Rows are numbered. After the first four, each row is followed by the numbers of the three nearest rows among all rows above it, by straight-line distance, nearest first.
0: [ -4  -4  13   5 -10   0   3   9   2 -17   0   0   1 -15   0  -8   8  -2
  -2  -9  -9  -9   5  -5 -15   4   5   1 -11   1   0   5  -7  -9  -6  -5
   2   0   0  -8  -2 -13]
1: [ -9   5  -1  16 -16   4   0  -1  -1   1   0  -7  -6 -31  -4   2   4   3
  -3  -4  -9   4  11   3 -21   7  -1   3  -8   6  11   2   8  -3   0  -4
  12  -6   9 -11 -11 -13]
2: [-21  -6  16   7   0   7   3  14  -1  -8   3  -9  -3 -20   2  14   1  16
   5 -13 -28   4  -7  -5 -31  -1  -1   0 -13  -2   0 -13  14 -14  18  -1
   6   1  18 -16   0 -29]
3: [ -2   2   7   5 -10   6   0   6  -9  -7   4   1  -3 -32 -10 -11   1  14
  -2  -5  -9  -2  12  -4 -15  13  -4   2  -6   5  12  -3   1  -7   3  -5
  17   3   2 -16  -6 -12]
4: [-20  -1  21   7   0   6   2  16  -3  -3   4  -7  -6 -36   8  15   7  17
 -12 -24 -24   0  -4  -1 -39   0  -8   0 -21 -12   2 -21  16 -22  11  -4
   6   0  16 -17  -5 -36]	2 1 3
5: [ -5   0   6  -6  -7   9  -3  -3  -2 -11  -1  -9 -12 -17  -2  -6  15   4
  -2 -10 -14   4  13  -8  -6  10  -6  -2 -21   8   5  11   0  -4   2  -2
   3   4  -5 -16   4  -7]	0 3 1
6: [-11   1  12 -13  -1   2   5  10  -5  -9   7  -7  -9 -20  11  16   8  11
  -2 -24 -16  -1 -12  -4 -29  -4   2  -3 -17 -12 -10  -8   9 -21  13   4
   5   6  11   1 -14 -28]	2 4 0
7: [  2   8 -13   2  -5   3   3  -4   1  -6  -1  -4   5 -17  -5 -12   2   6
  -3   3   5   3  -1  -1 -14   1   4  -1  -4  14  12  -1  -2  -3   1  -7
   5   6   0  -3  -2  -6]	3 1 0
8: [-20   5   7   5  -2  12   4  10  -9 -15  14  -5  -4 -40   8  24   9  13
  -2 -17 -20  -6  -8  -3 -33   4  -3   2 -19  -5   9 -19  15 -22  14  -7
   8   3  22  -8  -3 -32]	4 2 6
9: [ -3   6  -1 -11 -10   5   0  -9   1  -7  -7   1  -7 -27  -1  -1  -1  -1
  -5   0  -6  -1   8  -2 -12  11  -7  -6 -10  10   6   5  -6  -4   0  -4
  13   4   2  -8  -4  -3]	5 7 3
10: [ -9   3  -4  -3  -8   1   8  -3   6  -7   4 -10  -2 -20   1   3   7   3
   0 -11 -10  -5  10  -4 -15   8  -8  -4  -5   4  11   2  -5  -4  -2 -12
   7   3  -2 -12  -2  -3]	9 5 0
11: [-18   6   6  20  -9   3   0   8 -10  -3  10 -10  -8 -33  10  17   5  15
  -4 -25 -16   1  -2 -13 -35   6  -5   0 -20  -4  13 -29  12 -12  16 -14
  14   2  20 -21 -10 -34]	8 4 2
12: [-13   0  21  15  -8   6  -3  16 -10  -2   5 -16  -3 -18  13  23   9  17
  -6 -23 -20   2  -3 -14 -39   5 -11   2 -18 -13  -8 -25  14 -22   3  -6
   3  -9   5 -18  -7 -46]	4 11 2
13: [-16   0   8   4  -8   7   8   9  -3 -11   2 -14  -3 -33  14  17   7  11
   6 -19 -20  -4  -5   3 -31  -5 -11  -1 -23 -11   2 -19  10 -17   6  -4
   0  -5  17 -22  -2 -30]	4 8 2
14: [ -2   1   9   5  -7  -3   3   2  -2  -4   4  -3  -1 -17   2   2   5  -2
  -9  -2  -7  -5  11   0  -9   3   1   0  -9   3   3   1  -1  -6   5 -10
   5   1  -2  -4   0  -9]	0 10 9
15: [-14  -1  12  -1   6   6   0  10  -9   3   4  -6  -3 -29   8  20   5  15
   4 -12  -8   0 -16 -12 -25  -5  -1  -1  -9 -19   2 -24  10 -19  18   1
  -1   0  20  -1  -6 -21]	6 2 8
16: [ -6  -8 -11  -6   0  -4  -8   2  -3  -1   2   5  -1  -6   0  -2   0   0
   0   2  -1  -2  -5   0   0  -5  -5  -5   2   1  -5   8  -1  -1   2   2
   5  -2   2   2  -2  -3]	14 7 9
17: [ -3   6 -16 -16   4   0   3  -6  -6   6   2   9   4  -5  -6   8  -3  -4
   8  10   6  -6  -4  -2   4  -2   7  -9   1   2  22   1   2   7   1   3
   2   1   2   1   1   6]	16 7 9
18: [-18   1  25   9  -8  11  13   7  -2  -9   6  -4  -3 -46  14   9   9   5
  -5 -26 -30   2  -1  -4 -36  -1  -9  -1 -31  -3  -1 -18  11 -25   6 -19
   8  -4  17 -21 -12 -44]	4 13 8
19: [ -9   3  -2  26 -15  11   4  11  -3 -11   8  -3   0 -43  10  11   5  28
 -10 -12 -18   5 -10 -11 -51   5 -15  -1 -11  -5  16 -23  17 -15  15  -9
  15   3  25 -19 -12 -28]	11 8 4
20: [-16  -5  19   4   1  -2   4  11  -7  -8   7 -15  -5 -31  12  20   7  12
  -4 -19 -17   5  -5  -4 -38  -3 -12   2 -23  -7   8 -19  13 -20   9  -4
  11  -2  21 -10  -2 -30]	4 13 8
21: [ -9   5   6   3  -3   8   2   6   3 -13   3  -7   1   1  -5  -9  11  -7
  -1  -9  -2   8   9   0  -6  -4  -3   6  -6   4  -4   6  -1  -1 -11   1
   4   0  -1  -5   1  -5]	0 14 5
22: [  9  -6 -15  -5   6  -2  -2  -2   0  10   6   4  12  11   3   5  -5  -5
   6   9   6 -13  -8   8  15  -6   7  -4   9  -3  10  -2   3   0   4   6
 -14   4   2  13   5   8]	17 16 7
23: [ -8   5  13  -4 -20  -3  -1  -5   2  -9  -2  -1  -4 -24   4  -8   8   1
  -5 -15 -16  -3  13   0 -17   4   1  10 -16   2   2   7   0  -5  -1  -8
   7  -4   5 -13   1 -15]	0 14 5
24: [ -2   3   3  -7   1   4   1   1   0  -1   0   4   3  -9  -5  -3  -3   4
   1  -2 -10   9  -2   5  -4   1  -2  -1  -5   1   1   1  -6   1   0  10
   1   6  -2  -6  -3  -6]	16 21 14
25: [-17   3  12   1   2  -2   0  13  -2  -6   1  -4  -2 -19  13  18   1  12
   0 -23 -15  -3  -9  -6 -11   2  -2   6 -11 -13  -3 -12   7 -24  10  -1
   3   3  13  -7 -12 -36]	6 15 2
26: [ -6   0   5   5 -11   3  -4   4   7 -10   0  -5  -2 -17   0  -9  11   1
  -2  -5 -11   6  21  -9 -18  10  -7   4 -14  10   8  -1  -2  -5   4 -14
   4  -2  -2 -15  -2  -8]	5 10 14
27: [ -4  10   4   0  -4   0   0  -1   1  -6   2  -4 -10  -8  -1   1   3   6
   1   1 -11  -1   6  -4 -12   1   3   8  -9   1  -4   6   0   6  12  -3
   4   3  -3 -10  -1 -13]	14 24 5
28: [-21   3   6  17 -13  11   2   6 -18  -9  -2  -5  -1 -42  19  23   6  22
   2 -21 -18  -1  -2 -18 -54   5  -3  -1 -23   1  20 -31  15 -19  12 -20
  10   8  19 -28 -10 -49]	11 19 8
29: [ -3   3   3   3  -6   5  -8   0   0  -9  -2   1   4  -7  -3 -10  -3   2
  -1  -4 -13   4  10  -1  -6  12  -3   2  -6  -4   7   1   3   3   0  -3
   1   0   1  -7   0  -1]	24 14 27
30: [  0  -5   0   6  -9   4   5  -6   1 -10   5   0   2 -17  -5   0   0   8
  -3   0  -5  -4   7  -6  -8   8  -9  -9 -10  -1   3   3  -9  -5  10  -4
   4   8   1  -8  -5   1]	14 10 9
31: [ -6   9  11  -2  -3   3  -4   3  -4 -11   4  -2  -5 -18  -1  -3  11   1
  -2  -3  -5   2  10  -7 -10   0   6  -1 -10   9   5   4  -4   1   5  -4
  13  12  -7 -17  -6 -10]	27 14 5
32: [ -1  -1   4   4 -10   3   6  10   1  -4  -9  -1  -7 -14  -2 -16   5  -2
  -3 -10  -9   1   9  -7 -13  12   0   0  -7   7  -2   7   1  -6  -5  -1
  -8   0   6 -10  -1  -8]	0 29 26
33: [ -2   9 -11   9   2  -2   3  -3  -3   6   5   1   5  -9   9  -2  -5   4
  -4  -2  -1   7   2  -2 -13   3  -5  -1  -1   6  15  -2   4   1  -5  -4
   5   3   6  -5  -9  -2]	7 29 24
34: [-2 -3  8  1  1  0 -1 -4 -4 -3  0 -5 -8 -4  1 -8 -5 -3 -2 -2  1  0  8 -6
 -4  0 -4  7 -4 -1  7  1 -6 -3 -2  3  0  0  0  2 -2 -1]	29 24 14
35: [-17  -4  22  -2  -9  15   3   9  -4 -10   7 -10 -17 -47   3  12   5  17
  -3 -29 -28  -2   5  -5 -40   7 -13   0 -30  -4   4 -16   9 -27  15 -15
  10  -3  11 -30   0 -33]	18 4 13
36: [  3  -2 -12   5  -7   5   3  -5  -2 -15   8   3  -4 -25  -2   9   2   3
  -9  -3  -4  -2  -1  -5 -16   0  -5  -8  -9   1  11  -2  -2  -1   6   1
  14   4   3 -13  -8  -4]	30 9 10
37: [  7   1 -16  -3  17  -3  -2  -4  -6   4  -5   5   8  10   2   4 -13  -4
  11   9   3 -10 -13  13  18  -5   5 -15  13 -12   7   2  -2  10   0  11
 -11   1   2  16   9  14]	22 17 16
38: [  1  -1  -7  -5   0   3   6   0  -3  -5  -1   3   4 -18   4  -3  -1   6
  -2   8  -3  -6  -2  -3  -7  -2   2  -4   4   7  11   8   2  -5   4  -1
   0   1   3  -7   0  -8]	7 16 24
39: [-15  -4  14   0 -11   7   6   9  -7  -8   1  -8  -4 -34   5  17   9  20
  -1 -17 -13   3 -12  -3 -32  -3 -11  -1 -21  -7  -2 -19  12 -13  20   0
   6   1  20 -10  -9 -32]	20 13 4
40: [-13   4   2   9   6   4   5   3  -6  -3   5   0  -5 -18   4  22   1   6
  -4 -16 -14  -4 -15  -6 -25   1  -2   0 -10 -20   3 -15  16 -22  16  -2
   7  -1   6  -9   7 -26]	15 25 2
41: [ -5   3  -4  -9   0   1   6  -5   0   1  -1   2   1  -7   1   2   0   5
   8  -3   2  -5  -2   4   1  -1  -3  -8  -2   3   9   3 -10   0   1   2
   1   1   6   6   1  -1]	16 24 38
42: [ -9  -2   8   9  -6   6  -1  11  -3  -8   0  -8  -2 -33   4  22  -2  15
  -6 -24 -19   4  -3   1 -32   3 -13   1 -12 -13  -8 -22  12 -25  13  -9
   3   3  21 -17 -10 -26]	4 39 13
43: [ -9   2  -2   3  -2   1   0 -11  -3 -12  -4  -5  -5 -29   4  -1   6  10
   1   9  -1  -3   6 -10  -9   7   5   0  -8   8  17  -7  -2  -8   0  -2
  15   7   8  -7  -5   0]	9 7 36
44: [-10   1   1   2 -13   1   2  -2  -1 -14   1  -2  -6 -19   7  -4   2   3
  -8  -7  -7   0   0  -1  -9   8   3  -4  -4   6   4 -11  -3  -2  -2   0
   0   1  -2 -11  -6  -8]	14 10 0
45: [-20   3   5   0   5   6  -1   6  -4  -6   7  -9  -5 -30  10  24   1  15
   1 -17 -22  -1 -10  -1 -32   6  -1  -1 -26  -1   4 -10  10 -18   4  -6
  10   4  15 -16  -4 -25]	8 20 13
46: [-12   4  17  -4  -3   2   3   1  -2 -23  -3   2  -7 -28  -6   2  13   0
  -8 -14 -24  -3  24 -10 -16   9   0  -5 -19   2  -1  11 -11 -10  -3 -15
   9   3  -1  -8  -9 -19]	23 0 5
47: [ -6   6   8  -1  -3   3   0   4   2  -7   2   0  -4 -14  -4  -2   4   7
  -7  -1  -9   3   7  -2 -11   4  -8  -7  -9   2  12   3  -4   0   3  -3
   5  -2  -6  -5  -6   0]	14 29 30
48: [-16  -6  26  -2  -2  11   0  18   0 -10   1 -12  -8 -18   2   9  12  -2
   7 -29 -24   6   1  -1  -9  -1  -4   2 -22 -16 -25  -2   6 -28   5  -1
 -11   5   6  -9  -5 -47]	25 6 2
49: [ -3  16 -16   8 -15  -2   2  -7  -5  -5  -1   2   3 -28  -3  -2   4  19
  -5  -1  -8  -3   0   0 -19   9   4  -3  -9   9  25  -8   4  -1   3 -11
  10   9   1 -16  -5   1]	7 43 36
50: [ -1  -7  10 -14  -4  -1   2   2  -4 -14   5  -7  -1   2  -2  -1   0  -5
  -1 -11 -11   4   8  -2   8  -1   0   3 -10  -3 -13   2   0   5  -1  -2
  -6  -1  -4  10   1   1]	34 21 24
51: [ -2   1 -14  -6   5  -4  -1   3  -8   8  -2   5   4  -6   1   2   2  -1
   3   8   2  -3 -14  -3   3   5   6  -8  -6   6  10   1  -2   2   0  10
   3   3  -6   6  -2   9]	17 41 16
52: [ -5  -2  -6  -5  -7   4   3  -5  -2  -4  -1   5  -2 -20   6   0   6   5
   0   0  -4  -7   9  -4 -11   0   6 -11 -10  13  16  -2   3  -5  -6   4
   4   2  11  -3 -11   1]	43 38 9
53: [-18   5  10  16 -12   7   6   1 -11 -17   2  -6   0 -42   8  22   8  27
  -3 -19 -19   3  -3  -9 -45   6  -9  -2 -24  -8  12 -25  13 -17  11 -12
  11  12  30 -27  -9 -39]	28 11 19
54: [ -2  -3  18  -8   5   3  -4   4  -4 -15   4  -6  -7   5  -7   2   7  -6
  -3 -11 -14   2  15  -2   2   2  -3   9 -10  -1 -10  15 -10 -11  -8   1
  -8  -1  -6   3  -4 -14]	50 21 34
55: [-15  -6  30   0 -10  -2   1   4 -11 -13  -1 -10  -5 -30   6  18  10  12
  -3 -23 -20   4  -3 -11 -36   4  -9   5 -21 -10  -6 -22  11 -21  11  -6
   7  -1  22 -13  -4 -32]	20 39 4
56: [-15  -1  16   6  -6   3   5  10   1  -8   9 -18  -3 -25  11  11  11  12
   1 -20 -23   1  -8  -5 -32  -4  -6  -7 -17 -14   2 -17  18 -17  11 -13
   6  -3  16  -8 -10 -34]	20 13 4
57: [  6  -6  -4 -10  -4 -13   8  -4   5   1   5   0   4 -14   4  -3  -1  -2
  -1   0  -3  -3   6   2   0   5   1  -9  -2   4   6   5  -4  -4  -2  -2
  -1   0  -1  -2   1   2]	41 38 16
58: [-12   5   7   9 -11   4   7   9  -6 -22   2  -8  -2 -42   1  21   7  20
  -3 -19 -19   2  -3  -4 -40   3  -2  -4 -19  -7   9 -22  13 -19  13 -10
   6   8  13 -11  -8 -36]	8 53 39
59: [ -9  -2  11   0  -3   7   6  13 -15  -6   4 -11  -6 -29  15  19   9  13
  -3 -16 -16  -3  -7  -2 -31   1  -8  -3 -16 -15  -1 -13  11 -12  12  -9
  -4   3  12  -8 -11 -28]	39 56 13
60: [-14   2   7  14  -8   5   2  10  -5   1   5 -17  -5 -35   5  23   0  16
  -7 -25 -14  -4  -9  -3 -37   4  -5   0 -16 -15  13 -25  19 -15  18  -9
   9   3  26 -24  -7 -25]	11 42 4
61: [-10   4   3   1  -7   1   1  -6  -1  -7   8   2  -5 -17   0   4   7  -1
   1   3 -12 -10   2   1 -12   4   0   0 -15   3  11   4  -2 -10  -4 -12
  10   8   2  -7  -4  -1]	14 10 47
62: [-16   1   7  -2   4   6   3   4 -10 -11   3 -10   1 -20   5  18   5  19
  -6 -12 -14   1 -11  -3 -22   0  -7   2 -16 -13  -4 -19  14 -12  12   4
   1   3  10   4   8 -29]	40 15 59
63: [ -6   0   8  -3 -12   1   3   1  -5 -10   6  -5  -9 -35  -5  -8  -2   7
   0   0 -19  -4  15  -8 -17   4  -3 -12 -10   6  11   9  -8 -14   6  -9
  15   5   5 -11   3  -7]	3 9 10
64: [-17   5  -3  14 -13   1  -1   3 -14 -18  -4 -11  -6 -49  13  18   2  23
   0 -19 -20  -3  -9 -10 -58  11 -17  -5 -27   0  15 -23  12 -26  15 -11
  12   4  22 -23 -16 -37]	53 28 19
65: [-13  -1  -5 -11  14   8  -3   2  -7  -4   6  -2   1 -13   6  20   2  11
   7  -9  -6 -10 -31  -1 -15  -2   1 -10  -6 -14   4 -23  13 -12  11   2
  -6   9  20   3   0 -16]	15 62 40
66: [-10   0   9 -11  -5   6   5  -5  -1 -11   2  -2  -7  -8   0   2   4   6
   2  -6 -14 -11   1   3  13  -6   4   0 -10   0   6   5   4  -7   0  -2
   1   7   1  -2   5   2]	41 61 50
67: [-19  -6  18  -6  -9  12   1  14 -11 -11   1 -13  -6 -33   7  15   6  15
  -6 -26 -25  -2  -2 -11 -32  -1  -8   4 -24 -14 -14 -17   8 -24  10  -2
   5  -1  20 -11  -3 -38]	55 4 39
68: [ -8  -1   8  19  -8   3   5   8  -2   0   1  -9  -1 -24   5  22   7  16
   2 -12 -12   1 -17  -4 -36  -1  -7   2  -6  -4   3 -21  21 -18  20  -3
   7  -3  19 -15  -9 -17]	60 39 42
69: [ -3   9   4  -4  -9   0  -3  -2  -2  -9   0  -7   2 -26   0   5   5  -4
  -4  -9 -12  -4   9  -4 -11   3  -4   0  -6   8   3  -2  -1  -7  -1 -11
   4   1   2 -17  -4 -17]	14 10 23
70: [ -3   5   1  13 -10   0   0  -8  -6  -7  -1   0  -6 -29  -4   3  14   9
   4  -2 -10   1  10 -10 -23  12   2  -3 -12   8  23 -10  -1  -1   1 -14
  15  11  -1 -24  -7 -12]	49 3 43
71: [-16   0  11   8  -7  11   9   3 -14 -15   7 -10 -10 -41  11  19   9  14
  -2 -20 -17  -2 -11  -5 -34   0   2   4 -19  -9   0 -13  14 -14   6 -14
   3   3  16 -12 -11 -41]	8 58 59
72: [  1   3 -11  -9   5  -2   1  -3   2   9   2   6   4   4   0   4  -4  -4
   5   3   2  -2  -8   0   5  -3   4  -4  -2  -2   6   6  -3   5   3   8
  -1   5  -2  11  -2  -3]	51 41 17
73: [-16   9  15  29 -39  13  10  10 -13 -20   1 -23 -20 -63   8   7  12  39
 -17 -33 -32  15  18 -16 -63  21 -25   0 -39   6  19 -25  18 -24  18 -35
  38   0  17 -52 -26 -50]	64 28 53
74: [-21   3   7  10 -15   9   8   8  -8 -19   2  -8  -8 -57  11  27  15  27
  -8 -23 -26   7  -3 -10 -52  12  -9 -12 -19  -6  21 -28  12 -25  11 -21
  17   7  19 -30 -11 -31]	53 64 28
75: [-21  -1   3  -1  -9   5   5   8  -7 -10   4  -7  -5 -51  -4  19   3  21
  -9 -19 -20  -7 -10  -7 -45  -3   1  -3 -19  -1  11 -19  20 -19  15 -17
  10   7  19 -22 -11 -29]	58 8 60
76: [ -6   3   7 -20  -1   3   4   2   3 -20   5   3 -17 -10  -3   2   7  -6
   1 -15 -19  -7  13   3   0   8   5   3 -22  -8 -10   9  -6  -6 -11   1
  -8   6  -4  -2   4  -3]	54 50 66
77: [-16   5   7  10  -5   4  -1  -1   1 -11  -6  -8  -7 -21  -2  -8   8   5
 -19 -10 -10   5  11  -6 -24   7  -6  -2 -10   5   1  -7  -3  -6  -1 -11
   7   0   1 -19   0 -16]	26 69 44
78: [ -2   9 -15   7   1   5   5  -4  -6  -2   6  -2   5 -30  11   2  -1   9
   7  12   4   0  -4  -3  -8   7   4  -5   6   8  34 -12   5   4   6  -2
  14   1   3  -1  -3  10]	43 33 49
79: [-15   0  11  -5  -2   4   1   8  -5 -17   8  -7   0 -39   7  27   3  17
  -5  -9 -23  -5  -7  -3 -40   6  -4  -2 -19  -3  -6 -21  12 -26  11  -4
  13   3  18 -17 -10 -32]	8 45 58
80: [  2   1   8   1  -9   0   0  -2  -7  -4  -5  -2   1 -20  -6  -1   6   9
  -5  -8  -4   7   8  -4 -10   0  -3  -7  -4  -3   2  -5  -1   1   1 -14
   7   4   6  -9  -3  -2]	14 47 30
81: [-12   3   2  10 -12   8   0  -2   2 -19  -3 -12 -13 -21   1  -6  15  14
 -14  -4 -16   4  17 -10 -21  15  -6  -2 -14  16  14  -3  -5 -14  -2 -11
  14   6  -1 -17 -10 -15]	77 26 70
82: [  3   6  -6 -10   1   1  -2   0   6   2   3  -1  -1  -1  -1  -1   1   7
   1   4  -2  -2   2   4   4   6  -4  -3  -2   9   2  10   7   2  -1   6
   2   0   0   8  -1   5]	41 72 16
83: [ -9  -1  -5   4  -2  10  -3   7 -14   7   5  -8   8 -19   8  21   0  12
  12 -12  -2  -8 -13  -3 -33   2  -1  -7  -9 -16   2 -21  16 -19  10   0
   6   2  13  -3  -5 -18]	15 40 68
84: [ -8  -2  16   3 -15  -3   0  -3   6 -14  -2  -2  -7 -14  -9   1   9   1
 -12 -13 -20   2  13   0  -4   1   0   2 -15   8 -10  10  -5  -6  -4  -5
  11   7   0  -6  10 -17]	23 0 14
85: [ -2   2  -4   8   3  -4  -2  -7  -2  -4  -2   0  -2 -13   2   1  -4   9
  -6   3  -6  -9  -1   0  -2   2  -2  -5  -8   4  11   7   2   3   0   2
   6   3   2   1  10   2]	38 41 82
86: [ -1   6  -7  -9   8  -7   4   3  -4   0  10   5   1  -5   2   1  -1  -1
  12   2  -4 -10  -2   3  13   1  -1  -7  -4  -5   7   6  -5   2  -9   3
  -2   5  -7  14  -3   3]	72 41 51
87: [-15   4   9  -3  -8   2   1  10  -2 -11   8  -7  -3 -29  11  18   4  14
  -4 -18 -18  -9 -12  -6 -28  -1  -5  -5 -15 -14   3 -12  13 -16  14  -6
   5  -1  16  -9 -10 -28]	59 56 39
88: [ -6  12 -10  -4  -7   3  -3  -6  -6 -12   0  -4 -11 -35   2   6  -2  10
   8  -1  -9  -5   1  -2 -13  12   4 -13  -9  10  21  -2   2   3   3  -5
  13   4   2 -12  -5  -5]	43 49 9
89: [ -9   5  -9   3   0   1   2  11 -13  -7   3 -10   8 -26  11  24   2  13
   3 -14  -6 -11 -26   4 -17  -2  -2  -8  -9 -14   4 -19  12  -5  12  -4
  -1   8  16   7  -3 -11]	65 83 15
90: [-23  -2  27  19 -23   3   3  18 -10 -26   4 -22 -19 -63  11  12  11  23
 -13 -33 -39  19  12 -14 -63  18 -16   7 -35  -8   9  -8   7 -30  16 -20
  22  11  13 -36 -25 -47]	73 74 35
